Below is a small trained network, with its code and all its weights. Each question gives an input and a class and asks what happens when units are switched off, that is, made to give their printed mean instead of their output.

import numpy as np


def w(rows, s, z=0):
    codes = np.array(rows[::2]) - 128.0
    scale = np.full(codes.shape[1], s)
    scale[-1] = z or s
    return codes * scale


def f(y):
    return np.maximum(y, 0)


def log_softmax(a):
    a = a - a.max(-1, keepdims=True)
    return a - np.log(np.exp(a).sum(-1, keepdims=True))


def net(x, mask):
    res = np.array(x, float).reshape(1, 4) / 4 @ E
    y = f(res @ A[0][:, :-1].T + A[0][:, -1])
    res = res + np.where(mask, y, B[0][:, -1]) @ B[0][:, :-1]
    return log_softmax(res[-1] @ U[:, :-1].T + U[:, -1])


A, B = {}, {}
E = w([
[207,197,238,112,144,123,123,65,60,232],'x0',
[62,46,169,110,169,255,67,148,133,169],'x1',
[119,160,99,146,99,162,149,135,108,164],'x2',
[146,155,154,164,127,161,132,146,160,119],'x3',
],0.0097)
A[0] = w([
[69,59,141,103,216,236,48,176,162,225,172],'N0',
[219,208,112,186,113,45,107,82,145,167,196],'N1',
[58,34,87,160,147,212,48,115,151,130,110],'N2',
[177,203,195,51,144,160,108,56,100,163,148],'N3',
[43,60,39,145,139,175,148,136,163,101,183],'N4',
[151,132,214,120,125,139,107,97,130,244,139],'N5',
[41,70,27,174,85,124,145,140,189,27,253],'N6',
[160,137,128,145,12,1,168,128,146,145,214],'N7',
],0.0058,0.0051)
B[0] = w([
[156,121,80,40,232,213,1,173,69,168,254],'N0',
[131,203,170,188,135,49,207,96,134,144,213],'N1',
[95,108,156,100,182,199,97,125,86,108,202],'N2',
[196,115,134,116,147,93,113,62,38,201,224],'N3',
[60,156,83,95,101,180,179,161,110,50,210],'N4',
[179,74,95,106,149,92,103,88,107,214,222],'N5',
[68,198,81,155,54,86,97,230,150,49,250],'N6',
[82,174,177,175,147,21,252,125,154,81,206],'N7',
],0.0084,0.011)
U = w([
[91,180,107,190,22,82,181,198,252,69,254],'0',
[53,159,113,113,164,222,94,214,100,94,59],'1',
[132,174,217,198,180,97,197,4,114,157,135],'2',
[188,72,100,84,163,157,65,81,96,255,50],'3',
],0.0064,0.0016)

Each question gives the input, the list of numbers given to net, and the class t.
The units are the neurons (one row each of A and B). Each row of codes is followed by its name. A weight is (code - 128) times the scale printed after its matrix; where a second scale follows, it is the last column's (A, B and U).
mask holds one flag per neuron, in row order. A switched-off neuron (its flag False) gives its mean, the last column of its row in B, instead of its output. The means were averaged over made-up inputs and are rounded, as every weight is.
A unit's drop is (log p(t) with every unit on - log p(t) with that unit switched off) / (log p(t) with every unit on - log p(t) with every unit switched off).
The circuit of an input: a set's keep is (log p(t) with only the set's units on - log p(t) with every unit switched off) / (log p(t) with every unit on - log p(t) with every unit switched off). Starting from all 8 units, units are removed one at a time, each time the one whose removal leaves the highest keep (on an exact tie, the one counted first), for as long as the keep stays at least 0.8.
circuit, biggest first: the units of the circuit, biggest drop first
top k neurons: the k neurons with the biggest drops, biggest first
drop of u: that unit's drop, to one decimal
input [1,4,-3,2], class 3: circuit, biggest first : [N6]
input [2,0,-1,-1], class 2: top 2 neurons : [N0; N6]
input [-5,0,-6,6], class 0: top 3 neurons : [N0; N6; N3]
input [2,1,0,5], class 3: circuit, biggest first : [N7; N6]
input [1,-4,7,-6], class 2: top 3 neurons : [N6; N4; N1]
input [2,-2,8,-6], class 2: circuit, biggest first : [N6; N0]
input [-6,0,-1,2], class 0: top 3 neurons : [N0; N6; N3]
input [-7,-1,-2,-2], class 0: top 2 neurons : [N0; N6]
input [1,2,7,5], class 3: drop of N6 : 0.6
input [-2,-2,5,-2], class 0: drop of N0 : 0.1
input [-2,-1,-2,5], class 0: drop of N0 : 0.3
